Below are the code and all the weights of a small trained network. Each question names an input and a class and asks about switching units off, where a switched-off unit gives its printed mean instead of its output.

import numpy as np


def w(rows, s, z=0):
    codes = np.array(rows[::2]) - 128.0
    scale = np.full(codes.shape[1], s)
    scale[-1] = z or s
    return codes * scale


def f(y):
    return y / 2 * (1 + np.tanh(0.7978845608 * (y + 0.044715 * y**3)))


def log_softmax(a):
    a = a - a.max(-1, keepdims=True)
    return a - np.log(np.exp(a).sum(-1, keepdims=True))


def net(x, mask):
    res = np.array(x, float).reshape(1, 5) / 4 @ E
    y = f(res @ A[0][:, :-1].T + A[0][:, -1])
    res = res + np.where(mask, y, B[0][:, -1]) @ B[0][:, :-1]
    return log_softmax(res[-1] @ U[:, :-1].T + U[:, -1])


A, B = {}, {}
E = w([
[176,121,219],'x0',
[157,11,113],'x1',
[128,128,128],'x2',
[51,93,183],'x3',
[129,128,128],'x4',
],0.011)
A[0] = w([
[206,165,136,129],'n0',
[135,137,18,130],'n1',
[88,239,179,194],'n2',
[102,181,157,159],'n3',
[180,234,130,142],'n4',
[187,243,54,254],'n5',
[42,114,17,226],'n6',
[35,238,67,160],'n7',
[151,108,208,144],'n8',
[250,151,85,207],'n9',
[119,176,136,213],'n10',
[212,157,68,219],'n11',
],0.019,0.0074)
B[0] = w([
[188,110,130,175],'n0',
[64,67,91,192],'n1',
[218,201,171,246],'n2',
[164,166,148,184],'n3',
[164,181,61,208],'n4',
[67,194,1,253],'n5',
[30,58,231,233],'n6',
[21,206,132,249],'n7',
[98,162,77,184],'n8',
[194,34,115,223],'n9',
[140,185,102,185],'n10',
[131,36,62,212],'n11',
],0.043,0.018)
U = w([
[36,152,74,254],'0',
[41,210,252,76],'1',
[60,25,131,15],'2',
[67,87,254,185],'3',
[199,155,87,37],'4',
[187,198,218,139],'5',
[196,59,131,155],'6',
],0.0074,0.0098)

Each question gives the input, the list of numbers given to net, and the class t.
The units are the neurons (one row each of A and B). Each row of codes is followed by its name. A weight is (code - 128) times the scale printed after its matrix; where a second scale follows, it is the last column's (A, B and U).
mask holds one flag per neuron, in row order. A switched-off neuron (its flag False) gives its mean, the last column of its row in B, instead of its output. The means were averaged over made-up inputs and are rounded, as every weight is.
A unit's drop is (log p(t) with every unit on - log p(t) with that unit switched off) / (log p(t) with every unit on - log p(t) with every unit switched off).
The circuit of an input: a set's keep is (log p(t) with only the set's units on - log p(t) with every unit switched off) / (log p(t) with every unit on - log p(t) with every unit switched off). Starting from all 12 units, units are removed one at a time, each time the one whose removal leaves the highest keep (on an exact tie, the one counted first), for as long as the keep stays at least 0.8.
circuit, biggest first: the units of the circuit, biggest drop first
top k neurons: the k neurons with the biggest drops, biggest first
drop when u is switched off: that unit's drop, to one decimal
input [-2,8,1,7,-6], class 3: circuit, biggest first => (n5)
input [1,-2,-3,-1,7], class 4: circuit, biggest first => (n6, n7)
input [2,1,-6,-7,3], class 6: top 2 neurons => (n9, n7)
input [-5,0,-6,2,-1], class 1: top 2 neurons => (n9, n11)
input [0,3,-2,3,-6], class 3: top 2 neurons => (n5, n7)
input [-6,1,6,-6,0], class 2: top 2 neurons => (n6, n9)
input [0,-7,-5,7,-8], class 1: top 2 neurons => (n7, n9)
input [8,-5,-5,0,3], class 4: top 2 neurons => (n6, n4)
input [0,3,7,-2,3], class 2: top 2 neurons => (n2, n4)
input [2,2,-7,-3,4], class 6: top 2 neurons => (n6, n7)
input [-8,7,6,2,-7], class 3: top 2 neurons => (n6, n5)
input [0,-6,0,5,5], class 1: top 2 neurons => (n7, n9)
input [1,0,5,2,5], class 5: top 4 neurons => (n5, n7, n6, n11)
input [1,5,6,-8,7], class 6: circuit, biggest first => (n9)
input [2,-2,-8,1,1], class 5: drop when n5 is switched off => 0.2
input [-8,-1,-6,5,1], class 1: drop when n7 is switched off => 0.3
input [0,4,2,3,-8], class 3: drop when n7 is switched off => 0.3
input [8,-5,2,6,-1], class 5: drop when n5 is switched off => 0.0
input [-8,2,5,-8,-3], class 2: top 2 neurons => (n6, n9)
input [3,-8,-2,6,7], class 5: circuit, biggest first => (n2)
